Below are the code and all the weights of a small trained network. Each question names an input and a class and asks about switching units off, where a switched-off unit gives its printed mean instead of its output.

import numpy as np


def w(rows, s, z=0):
    codes = np.array(rows[::2]) - 128.0
    scale = np.full(codes.shape[1], s)
    scale[-1] = z or s
    return codes * scale


def f(y):
    return y / 2 * (1 + np.tanh(0.7978845608 * (y + 0.044715 * y**3)))


def log_softmax(a):
    a = a - a.max(-1, keepdims=True)
    return a - np.log(np.exp(a).sum(-1, keepdims=True))


def net(x, mask):
    res = np.array(x, float).reshape(1, 7) / 4 @ E
    y = f(res @ A[0][:, :-1].T + A[0][:, -1])
    res = res + np.where(mask, y, B[0][:, -1]) @ B[0][:, :-1]
    return log_softmax(res[-1] @ U[:, :-1].T + U[:, -1])


A, B = {}, {}
E = w([
[128,201,76,3,78,72,175,115],'x0',
[81,98,47,224,85,87,169,75],'x1',
[36,212,103,86,63,84,25,181],'x2',
[98,112,190,114,138,140,216,110],'x3',
[137,18,133,19,141,158,115,195],'x4',
[21,164,29,101,160,100,135,193],'x5',
[115,97,187,102,127,171,61,20],'x6',
],0.0062)
A[0] = w([
[174,121,51,83,117,128,112,59,202],'N0',
[76,105,135,119,129,137,116,107,87],'N1',
[28,121,144,101,199,158,106,99,121],'N2',
[64,148,88,176,107,120,89,110,139],'N3',
[152,68,200,110,103,133,42,65,176],'N4',
[71,98,123,150,138,128,101,109,176],'N5',
[144,166,131,123,118,125,130,158,70],'N6',
[130,106,150,210,136,134,172,12,235],'N7',
[119,140,120,128,132,117,131,124,40],'N8',
[159,83,105,204,100,116,208,112,205],'N9',
[158,121,92,109,117,118,119,98,97],'N10',
[119,110,119,85,94,120,146,102,185],'N11',
[103,8,77,156,91,115,121,156,85],'N12',
[139,164,118,141,147,124,162,152,4],'N13',
[74,177,80,184,112,125,94,101,70],'N14',
[148,102,176,123,131,142,74,103,107],'N15',
[50,124,197,76,75,120,124,153,172],'N16',
],0.018,0.0025)
B[0] = w([
[113,131,79,80,143,79,155,120,174],'N0',
[127,142,103,102,144,113,124,165,146],'N1',
[119,128,42,82,146,166,133,105,179],'N2',
[126,133,96,212,132,48,140,95,200],'N3',
[198,94,185,67,104,149,114,100,221],'N4',
[135,118,74,112,144,144,140,102,168],'N5',
[123,105,162,68,126,110,140,152,146],'N6',
[213,81,193,128,90,136,104,39,251],'N7',
[149,118,150,142,145,106,140,158,129],'N8',
[174,107,70,69,133,146,108,37,214],'N9',
[122,148,107,107,137,130,133,114,141],'N10',
[120,151,125,112,127,66,104,141,159],'N11',
[82,148,140,118,154,250,139,193,189],'N12',
[131,132,161,91,101,145,101,113,144],'N13',
[117,132,133,229,124,44,119,119,201],'N14',
[152,116,155,114,97,167,134,71,177],'N15',
[126,151,109,68,128,39,146,115,185],'N16',
],0.023,0.016)
U = w([
[85,140,232,123,120,184,149,248,6],'0',
[211,82,166,116,85,125,117,70,195],'1',
[81,113,80,156,181,201,151,172,91],'2',
[60,174,98,255,128,41,146,158,80],'3',
[82,174,64,75,151,92,182,151,220],'4',
],0.0075,0.0022)

Each question gives the input, the list of numbers given to net, and the class t.
The units are the neurons (one row each of A and B). Each row of codes is followed by its name. A weight is (code - 128) times the scale printed after its matrix; where a second scale follows, it is the last column's (A, B and U).
mask holds one flag per neuron, in row order. A switched-off neuron (its flag False) gives its mean, the last column of its row in B, instead of its output. The means were averaged over made-up inputs and are rounded, as every weight is.
A unit's drop is (log p(t) with every unit on - log p(t) with that unit switched off) / (log p(t) with every unit on - log p(t) with every unit switched off).
The circuit of an input: a set's keep is (log p(t) with only the set's units on - log p(t) with every unit switched off) / (log p(t) with every unit on - log p(t) with every unit switched off). Starting from the 12 units with the biggest drops (on a tie, the unit counted first), units are removed one at a time, each time the one whose removal leaves the highest keep (on an exact tie, the one counted first), for as long as the keep stays at least 0.8.
circuit, biggest first: the units of the circuit, biggest drop first
unit that matters most: the unit with the biggest drop
k most important neurons: the k neurons with the biggest drops, biggest first
drop when u is switched off: that unit's drop, to one decimal
input [-8,3,0,-1,6,6,8], class 2: unit that matters most => N12
input [-3,2,3,3,2,4,-8], class 2: 2 most important neurons => (N12; N7)
input [5,0,1,3,-8,0,-3], class 3: circuit, biggest first => (N4; N14)
input [-3,-2,-8,-2,7,0,-3], class 2: circuit, biggest first => (N7; N12)
input [-4,-3,-3,-4,6,3,1], class 0: circuit, biggest first => (N7; N9; N12)
input [2,6,-2,-2,1,3,-1], class 4: circuit, biggest first => (N7; N4)
input [-3,6,-1,1,6,-4,-5], class 2: 2 most important neurons => (N12; N4)
input [8,4,8,2,1,1,5], class 3: 2 most important neurons => (N14; N3)
input [-2,5,7,2,5,6,6], class 4: 2 most important neurons => (N2; N16)
input [7,-3,1,-5,1,-3,-5], class 4: drop when N7 is switched off => 0.3
input [7,-5,-6,-2,2,6,7], class 4: drop when N4 is switched off => 0.0
input [1,4,0,0,-8,5,-1], class 3: drop when N14 is switched off => 0.3
